Below are the code and all the weights of a small trained network. Each question names an input and a target symbol and asks about switching units off, where a switched-off unit gives its printed mean instead of its output.

import numpy as np


def w(rows, s, z=0):
    codes = np.array(rows[::2]) - 128.0
    scale = np.full(codes.shape[1], s)
    scale[-1] = z or s
    return codes * scale


def norm(h):
    return h / np.sqrt((h * h).mean(-1, keepdims=True) + 1e-5)


def f(y):
    return y / 2 * (1 + np.tanh(0.7978845608 * (y + 0.044715 * y**3)))


def softmax(a):
    e = np.exp(a - a.max(-1, keepdims=True))
    return e / e.sum(-1, keepdims=True)


def log_softmax(a):
    a = a - a.max(-1, keepdims=True)
    return a - np.log(np.exp(a).sum(-1, keepdims=True))


def net(x, mask):
    ids = ['ΓΛΦΨβζω'.index(c) for c in x.split()]
    T = len(ids)
    res = E[ids] + P[:T]
    u = 0
    for l in range(2):
        r = norm(res)
        for j in range(3):
            rows = slice(2 * j, 2 * j + 2)
            q, k, v = (r @ M[l][rows].T for M in (Q, K, V))
            z = softmax(np.where(np.tri(T) > 0, q @ k.T / 2**0.5, -1e9)) @ v
            o = O[l][rows]
            res = res + np.where(mask[u + j], z, o[:, -1]) @ o[:, :-1]
        u += 3
        y = f(norm(res) @ A[l][:, :-1].T + A[l][:, -1])
        res = res + np.where(mask[u : u + 4], y, B[l][:, -1]) @ B[l][:, :-1]
        u += 4
    return log_softmax(norm(res)[-1] @ U[:, :-1].T + U[:, -1])


Q, K, V, O, A, B = {}, {}, {}, {}, {}, {}
E = w([
[87,161,138,88,85,96,128],'Γ',
[134,250,129,135,98,97,145],'Λ',
[172,100,82,103,104,115,138],'Φ',
[96,134,154,129,143,189,231],'Ψ',
[152,146,94,94,131,169,70],'β',
[99,194,147,139,159,109,98],'ζ',
[132,110,155,153,112,119,77],'ω',
],0.021)
P = w([
[33,126,2,235,54,152,97],'0',
[73,156,77,167,77,145,128],'1',
[96,154,108,147,101,143,133],'2',
[125,146,131,118,124,140,148],'3',
[142,138,150,102,144,132,147],'4',
[166,129,164,94,169,117,166],'5',
[181,125,178,79,181,111,171],'6',
[204,119,195,63,195,110,186],'7',
],0.0085)
Q[0] = w([
[146,110,74,120,102,160,130],'0.h1',
[92,128,82,148,90,138,124],'0.h1',
[194,146,163,8,147,116,167],'0.h2',
[230,78,19,75,149,150,120],'0.h2',
[156,73,88,160,140,142,127],'0.h3',
[137,66,65,129,155,212,122],'0.h3',
],0.011)
K[0] = w([
[198,73,218,136,133,114,65],'0.h1',
[94,213,76,140,32,126,111],'0.h1',
[233,143,252,79,200,158,199],'0.h2',
[46,151,10,129,107,251,248],'0.h2',
[92,121,88,168,85,32,79],'0.h3',
[178,163,76,127,123,54,2],'0.h3',
],0.0075)
V[0] = w([
[57,77,187,202,141,253,184],'0.h1',
[174,134,171,149,93,90,34],'0.h1',
[82,131,99,123,159,178,183],'0.h2',
[81,67,198,220,181,170,142],'0.h2',
[67,108,85,150,119,177,199],'0.h3',
[87,95,156,137,173,226,183],'0.h3',
],0.0059)
O[0] = w([
[75,199,161,53,46,84,99,103],'0.h1',
[162,66,93,255,121,173,72,135],'0.h1',
[89,60,195,78,152,194,156,63],'0.h2',
[121,41,189,183,74,199,55,93],'0.h2',
[177,38,130,179,143,233,79,252],'0.h3',
[169,3,136,163,142,208,130,114],'0.h3',
],0.006,0.0025)
A[0] = w([
[88,149,93,93,192,112,199,101],'0.n1',
[52,109,138,59,55,2,91,4],'0.n2',
[164,80,74,132,97,75,188,31],'0.n3',
[144,178,124,178,204,146,127,80],'0.n4',
],0.0083,0.0025)
B[0] = w([
[144,69,128,199,52,109,46,255],'0.n1',
[29,37,102,54,27,90,148,196],'0.n2',
[77,143,96,249,197,147,186,150],'0.n3',
[3,16,113,82,185,176,102,196],'0.n4',
],0.0063,0.0024)
Q[1] = w([
[114,173,84,135,59,11,139],'1.h1',
[123,138,181,216,63,112,64],'1.h1',
[31,167,103,162,64,76,158],'1.h2',
[122,92,186,204,106,180,103],'1.h2',
[82,170,133,117,143,211,232],'1.h3',
[74,147,115,186,97,142,105],'1.h3',
],0.012)
K[1] = w([
[122,132,75,112,46,151,215],'1.h1',
[47,143,101,210,29,155,133],'1.h1',
[69,164,117,163,38,201,217],'1.h2',
[139,119,166,184,56,80,1],'1.h2',
[175,86,202,72,193,112,79],'1.h3',
[157,121,87,142,123,66,116],'1.h3',
],0.0096)
V[1] = w([
[186,152,50,10,84,158,81],'1.h1',
[102,90,122,179,89,206,212],'1.h1',
[254,47,213,107,130,91,164],'1.h2',
[240,160,119,154,88,47,148],'1.h2',
[203,112,227,167,130,151,240],'1.h3',
[145,118,66,173,101,51,80],'1.h3',
],0.0063)
O[1] = w([
[140,156,3,72,102,233,93,187],'1.h1',
[105,155,159,165,97,94,246,120],'1.h1',
[161,129,52,177,64,107,99,7],'1.h2',
[102,147,102,184,58,159,169,123],'1.h2',
[67,151,147,132,88,174,250,4],'1.h3',
[193,60,132,108,77,195,90,169],'1.h3',
],0.0063,0.0049)
A[1] = w([
[87,126,153,80,77,136,111,106],'1.n1',
[167,111,108,129,130,99,63,122],'1.n2',
[131,85,204,133,197,115,71,112],'1.n3',
[203,38,190,249,54,200,36,1],'1.n4',
],0.011,0.005)
B[1] = w([
[133,111,102,130,106,92,118,163],'1.n1',
[75,127,159,136,94,156,228,196],'1.n2',
[158,101,156,161,163,96,114,194],'1.n3',
[175,116,164,173,4,204,105,254],'1.n4',
],0.015,0.0082)
U = w([
[79,61,70,78,81,54,112,138],'Γ',
[149,250,95,148,125,109,115,68],'Λ',
[162,79,2,193,161,117,193,111],'Φ',
[23,119,141,128,144,181,226,61],'Ψ',
[155,90,45,47,172,225,92,49],'β',
[141,71,149,153,209,85,95,254],'ζ',
[173,98,138,181,59,188,109,183],'ω',
],0.0076,0.0023)

Each question gives the input, a string of symbols that net reads in full, and the target symbol t.
The units are the heads (2 rows each of Q, K, V and O) and the neurons (one row each of A and B). Each row of codes is followed by its name. A weight is (code - 128) times the scale printed after its matrix; where a second scale follows, it is the last column's (O, A, B and U).
mask holds one flag per unit, layer by layer, with each layer's heads first. A switched-off unit (its flag False) gives its mean, the last column of its rows in O or B, instead of its output. The means were averaged over made-up inputs and are rounded, as every weight is.
A unit's drop is (log p(t) with every unit on - log p(t) with that unit switched off) / (log p(t) with every unit on - log p(t) with every unit switched off).
top k neurons: the k neurons with the biggest drops, biggest first
top k neurons in layer l: the k neurons of layer l with the biggest drops, biggest first
heads that matter: for each layer, one digit per head in row order, 1 if its drop is at least 0.15 and else 0, layers parted by /
drop of u: that unit's drop, to one decimal
input ω Γ β ζ β Ψ Γ, target β: heads that matter -> 011 / 100
input Γ β Ψ Λ β Φ, target β: top 3 neurons -> (1.n4 1.n2 1.n3)
input Ψ Γ ω ζ Γ Γ Φ Γ, target Φ: top neuron -> (1.n4)
input β ζ Φ Ψ, target ζ: heads that matter -> 000 / 110
input β Ψ β Γ β Λ, target β: heads that matter -> 001 / 100
input Ψ Γ ω Λ ζ ζ β, target ζ: heads that matter -> 011 / 001
input ω Λ Ψ Γ, target Ψ: heads that matter -> 011 / 001
input Φ β β Γ Γ Ψ Λ, target Ψ: heads that matter -> 001 / 001
input ζ Λ Γ Ψ Φ, target Ψ: heads that matter -> 010 / 001
input ω Ψ β Γ Φ, target β: top 2 neurons in layer 1 -> (1.n2 1.n4)
input ζ β ω Ψ ζ Λ, target ζ: top 2 neurons -> (1.n4 0.n4)
input Γ β Λ ζ Φ, target Φ: top 2 neurons -> (1.n4 0.n3)
input β Ψ ζ Φ, target ζ: heads that matter -> 011 / 000
input Λ ω β Γ, target Γ: heads that matter -> 000 / 000
input Γ Ψ Γ, target Ψ: top 2 neurons -> (1.n4 0.n1)
input ω Ψ Λ β, target β: top 2 neurons -> (0.n1 1.n4)
input Ψ ω Λ β Ψ β Ψ, target β: top 2 neurons -> (1.n2 1.n4)
input Ψ β Γ ζ Λ, target ζ: top neuron -> (0.n4)
input ζ ω Γ Ψ Ψ ζ Γ, target Γ: top 2 neurons in layer 1 -> (1.n4 1.n1)
input β ζ ω β, target β: heads that matter -> 010 / 100
input Φ ζ β Λ Ψ, target β: heads that matter -> 011 / 100
input β Ψ Λ β Γ, target β: heads that matter -> 001 / 100
input Γ Φ ω ζ Λ Ψ, target ζ: top 3 neurons in layer 1 -> (1.n4 1.n2 1.n3)
input Γ Φ Ψ ζ Φ, target ζ: top 2 neurons -> (1.n4 0.n3)
input β Γ Ψ Γ Φ, target Ψ: top neuron -> (0.n3)
input ω ζ Γ Λ Ψ ζ β Γ, target ζ: top 2 neurons -> (1.n4 1.n2)
input β Γ Ψ Λ ζ β, target ζ: top 2 neurons -> (1.n4 1.n3)
input ω ω Φ Ψ ω β Γ Λ, target β: top 3 neurons in layer 0 -> (0.n4 0.n1 0.n3)
input Ψ ω Φ β ζ Γ, target ζ: drop of 0.n2 -> 0.0
